Each row has a name. Each piece below is followed by the name of the row it came from, unless a question asks for something else. Each question is about the rows just above it.

[118  75 117  79 129 145 162 107 117]  Zun
[132 132  99 150 160 135 122  97  81]  fof
[162 152 131 152 134 169 125  76  74]  Vebol
[131  91 122  95 142  90 160 108  79]  ziruv
[103 132 154 110 111 105  92 169 165]  Gotim
[176 135 154 168 174 139 120  77 168]  telet
Number of entries in [176 135 154 168]:
4
Count the entries of [176 135]:
2

[180 159 118 121] -> ziruv
[128 149 128 129] -> feb
[181 121 159 118] -> telet
[114 149  95 152] -> Zun
q: [181 121 159 118]
telet
Which row holds [129 128] read backwards?
feb
Which row holds these entries in another order? [181 118 121 159]
telet

[173 158 157 119 108  83 168  92 160 145] : Vof
[130 109 143 153 171 129  99 132 101 102] : Zun
[117 109  96 159 134 160 101 101 138 108] : ziruv
[119 108 148 115 155 113 106 148  80 115] : fof
[104 149 101 109 125 164 119 141 141 145] : telet
[164 108 128 135 134 130 120 105 130 112] : feb
[112 140 122 120 185 135  90 134  92 104] : Gotim
[121 119 124 131 130 130 121 124 106 117] : Vebol
[109 116 128 130 120 135 134 168 102 126] : ludi
Count the entries of [121 119 124 131 130 130 121 124]:
8
How many entries does [164 108] have?
2
[134 135 120 130 128] is which row, read backwards?
ludi
[185 120 122 140 112] is which row, read backwards?
Gotim

[102 114 118 159 168] -> ludi
[102 114 122  85 148] -> guto
[119 114 142 108 159] -> Gavun
[102 114 104 159 108] -> Vebol
Which row holds this, read backwards? [108 142 114 119]
Gavun
Count the entries of [102 114 122  85]:
4
Number of entries in [102 114 118 159]:
4
Which row holds this, read backwards? [142 114 119]
Gavun
[119 114 142 108 159] is in which row?
Gavun
Number of entries in [102 114 104]:
3
[ 85 122] is which row, read backwards?
guto

[169 119  95 160 122 176] -> Zun
[122 100  97  99 122 165] -> Vebol
[160 119  93 176 169 122] -> Gavun
[160 122  94 176 119 169] -> Vof
Put [ 94 176 119 169 160 122] back in order: which row is it?
Vof
Put [176 122 160  95 119 169] back in order: which row is it?
Zun
[176 122 160  95 119] is which row, read backwards?
Zun
How many entries does [160 122  94 176] have?
4
Which row holds these entries in another order? [176 169 119  95 160 122]
Zun
Put [176 160  94 169 119 122] back in order: which row is it?
Vof

[109 127 100 127 133  93] : Vebol
[136 141 139 133 154 150] : Vof
[157  99 104  77 149 107] : ziruv
[139 102 126 112 127  92] : fof
[151 146 152 144 138 156] : ludi
[100 134 141  88 130 122] : der
[139 164 144 135  93  97] : Gotim
[105 125 107 121 120 114] : feb
[106 136 101 123 140 127] : Zun
[128 110 122  86 151 113] : telet
[163 131 154 128  89 112] : Gavun
[131 163 154 140  84  89] : guto
[154 163 131] is which row, read backwards?
guto
How many entries does [105 125 107 121 120] have?
5
How many entries does [151 146] have?
2
Count the entries of [131 163 154 140  84  89]:
6

[123 129 120 130 133] -> ludi
[137 127 142 120 114] -> Vebol
[130 124 129  90  77] -> Gotim
[137 127 142 146 114] -> guto
[120 134 127 119 136] -> ziruv
[120 132 131 117 134] -> telet
[118  99 116 125 114] -> Zun
[131 120 131 117 134] -> fof
[124  77 129 130  89] -> Gavun
[134 155 133 143 144] -> der
Put [130  89 124  77 129] back in order: which row is it?
Gavun
The row with [120 132 131 117 134] is
telet
[134 120 132 131 117] is which row reordered?
telet

[151 135 112 110 122 141] : Vof
[138 120 130 135 149 149] : Gotim
[116 134  98 128 123 136] : ludi
[133 140 129 105 121 146] : Zun
[109  94  91 115 129 113] : der
[114 142 121 119 107 106] : ziruv
[116 134  98  80 123 136] : Gavun
[130 105 105 129 125 115] : fof
[148 116 144 124 131 112] : feb
[137 152 152 131 124 115] : Vebol
[124 101 114 131 104  92] : telet
How many entries does [116 134] have?
2
[113 129 115] is which row, read backwards?
der
Which row holds [148 116 144 124 131 112]?
feb
Which row holds this, read backwards? [112 131]
feb

[121 139 131 150 108 118 144 117 104 108 134 120 163 124 125] -> Zun
[141 179 145 128 134 143 140 154 131 137 120 125 118 134 110] -> Vof
[119 125 127 107 115 131 135 130 124 116 140 179 131 109 124] -> Gavun
[139 163 121 150 125 116 134 108 108 104 144 120 131 124 118] -> Vebol
[107 124 116 135 125 127 179 115 124 131 119 131 109 140 131] -> feb
Which row holds these entries in another order? [104 108 108 117 118 120 121 124 125 131 134 139 144 150 163]
Zun
Put [124 109 131 179 140 116 124 130 135 131 115 107 127 125 119] back in order: which row is it?
Gavun
Put [107 109 115 116 119 124 124 125 127 130 131 131 135 140 179] back in order: which row is it?
Gavun
Number of entries in [107 124 116 135 125 127 179]:
7
Which row holds this, read backwards? [179 140]
Gavun
[131 124 115 179 127 125 135 116 124 107] is which row, read backwards?
feb

